Small tables with named rows and columns. After each table, cells are looked up by row and column.

Kadirer
fields: Ruf, Zevepe
Nov: [122, 93]
Vuvos: [102, 109]
Petup: [107, 33]
Paz: [173, 192]
Bes: [134, 148]
Rofak: [52, 120]
Rul: [217, 54]

What is the Ruf of Rul in Kadirer?
217
What is the Zevepe of Bes in Kadirer?
148
What is the Ruf of Bes in Kadirer?
134
What is the Zevepe of Paz in Kadirer?
192
What is the Zevepe of Rul in Kadirer?
54
What is the Zevepe of Nov in Kadirer?
93
What is the Ruf of Rofak in Kadirer?
52
What is the Zevepe of Rofak in Kadirer?
120
What is the Ruf of Petup in Kadirer?
107
What is the Zevepe of Vuvos in Kadirer?
109
What is the Ruf of Vuvos in Kadirer?
102
What is the Ruf of Paz in Kadirer?
173
What is the Ruf of Nov in Kadirer?
122

Ruluned =
         Batem  Vug  Tok  Viz  Nid  Velon  Kun  Bipo  Mupegeb
Dubez      440  364  579  556  362    435  459   467      296
Nuvo       835  490  528  472  284    351  506   362      438
Buk        684  651  605  496  273    533  601   439      426
Tufe       539  552  590  384  541    384  636   580      218
Nuzaso     707  497  576  528  527    512  508   626      416
Sunamup    533  598  372  628  562    623  552   557      449
Rep        568  371  330  320  354    523  405   649      511
Botut      471  618  592  347  327    533  411   402      418
Gabu       332  580  527  391  711    458  311   278      470
Nutik      553  393  287  587  407    455  615   391      425
Losafup    339  611  427  442  602    431  609   588      729
Sinog      437  434  610  592  441    623  184   535      701
Futosid    317  420  611  528  504    452  541   636      575

Viz of Losafup: 442
Vug of Tufe: 552
Viz of Sunamup: 628
Viz of Botut: 347
Bipo of Buk: 439
Velon of Nuzaso: 512
Tok of Nutik: 287

Rozanav.tsv
	Gezupu	Lun	Ged	Roda	Vozet
Sezifi	7393	51350	39239	38265	44405
Buvil	43731	31613	25416	31923	33111
Tukib	32020	56398	48791	34392	33866
Dun	52324	36096	50720	4838	32845
Mak	63966	2944	12638	22645	43527
Dafira	21169	77215	47574	29507	48902
Tur	34086	39545	37457	31889	41005
Sipo	15777	17973	18824	16483	32527
Kavoso	41238	10401	32340	41841	23685

Sipo, Roda => 16483
Dun, Vozet => 32845
Kavoso, Roda => 41841
Sipo, Lun => 17973
Mak, Lun => 2944
Kavoso, Ged => 32340
Tukib, Gezupu => 32020
Dun, Lun => 36096

Zemo:
	Ruz	Guk	Bok	Nupu	Kuz	Fak	Vesisi	Leni	Gebofi
Disis	4513	4219	4451	3010	3079	4490	2841	3129	2938
Rusit	3303	3749	3869	6105	2796	4683	3841	2783	3074
Kez	4238	2916	3437	5308	3209	3789	4034	4277	3567
Vek	4439	2694	2733	4128	3836	2654	4481	4956	3900
Zoki	4463	3572	3085	3912	4741	3076	4239	4894	3600
Loler	4538	3378	3507	3332	4172	2936	3695	4310	3348
Satagi	8268	470	1294	4690	3116	2315	5207	6900	5314
Bopiv	3020	3631	5016	3751	4124	4096	3385	3053	3927
Segi	6569	1584	2126	4579	3530	2223	4546	5972	4217
Kigogi	3721	3754	3726	4119	3992	4068	4146	3632	4126
Pil	1958	4802	4055	5273	3788	4381	3632	2502	3182
Fusuz	4563	3331	4062	2779	3772	3736	3686	3711	3299
Nokinus	2193	5244	4188	3644	3985	4109	3439	2894	3519

Kez, Gebofi => 3567
Fusuz, Ruz => 4563
Loler, Gebofi => 3348
Fusuz, Bok => 4062
Kigogi, Leni => 3632
Disis, Bok => 4451
Pil, Bok => 4055
Disis, Nupu => 3010
Nokinus, Gebofi => 3519
Satagi, Nupu => 4690
Bopiv, Fak => 4096

Table Kiribel
|  | Teduz | Datun | Tolodi |
|---|---|---|---|
| Tis | -52 | -84 | -31 |
| Zezaron | 41 | -54 | -8 |
| Tas | -8 | -8 | -33 |
| Visogu | 78 | 69 | 48 |
| Vobu | 17 | -15 | -12 |

Teduz of Visogu = 78
Teduz of Vobu = 17
Tolodi of Visogu = 48
Datun of Vobu = -15
Datun of Visogu = 69
Teduz of Tas = -8
Datun of Tas = -8
Tolodi of Tis = -31
Teduz of Zezaron = 41
Datun of Tis = -84

Table Pizinus
|  | Vorebik | Tato | Nupita | Rova | Nonoz |
|---|---|---|---|---|---|
| Dur | 146 | 164 | 165 | 163 | 140 |
| Rof | 52 | 165 | 155 | 162 | 186 |
| Zodesi | 249 | 163 | 154 | 163 | 99 |
| Suk | 135 | 165 | 129 | 161 | 80 |
| Ges | 172 | 163 | 170 | 164 | 183 |

What is the Vorebik of Rof in Pizinus?
52
What is the Tato of Zodesi in Pizinus?
163
What is the Nonoz of Rof in Pizinus?
186
What is the Tato of Rof in Pizinus?
165
What is the Nupita of Dur in Pizinus?
165
What is the Nupita of Zodesi in Pizinus?
154
What is the Nupita of Rof in Pizinus?
155
What is the Vorebik of Ges in Pizinus?
172
What is the Rova of Suk in Pizinus?
161
What is the Nonoz of Dur in Pizinus?
140
What is the Nupita of Ges in Pizinus?
170
What is the Vorebik of Dur in Pizinus?
146
What is the Tato of Dur in Pizinus?
164
What is the Rova of Zodesi in Pizinus?
163
What is the Nonoz of Zodesi in Pizinus?
99

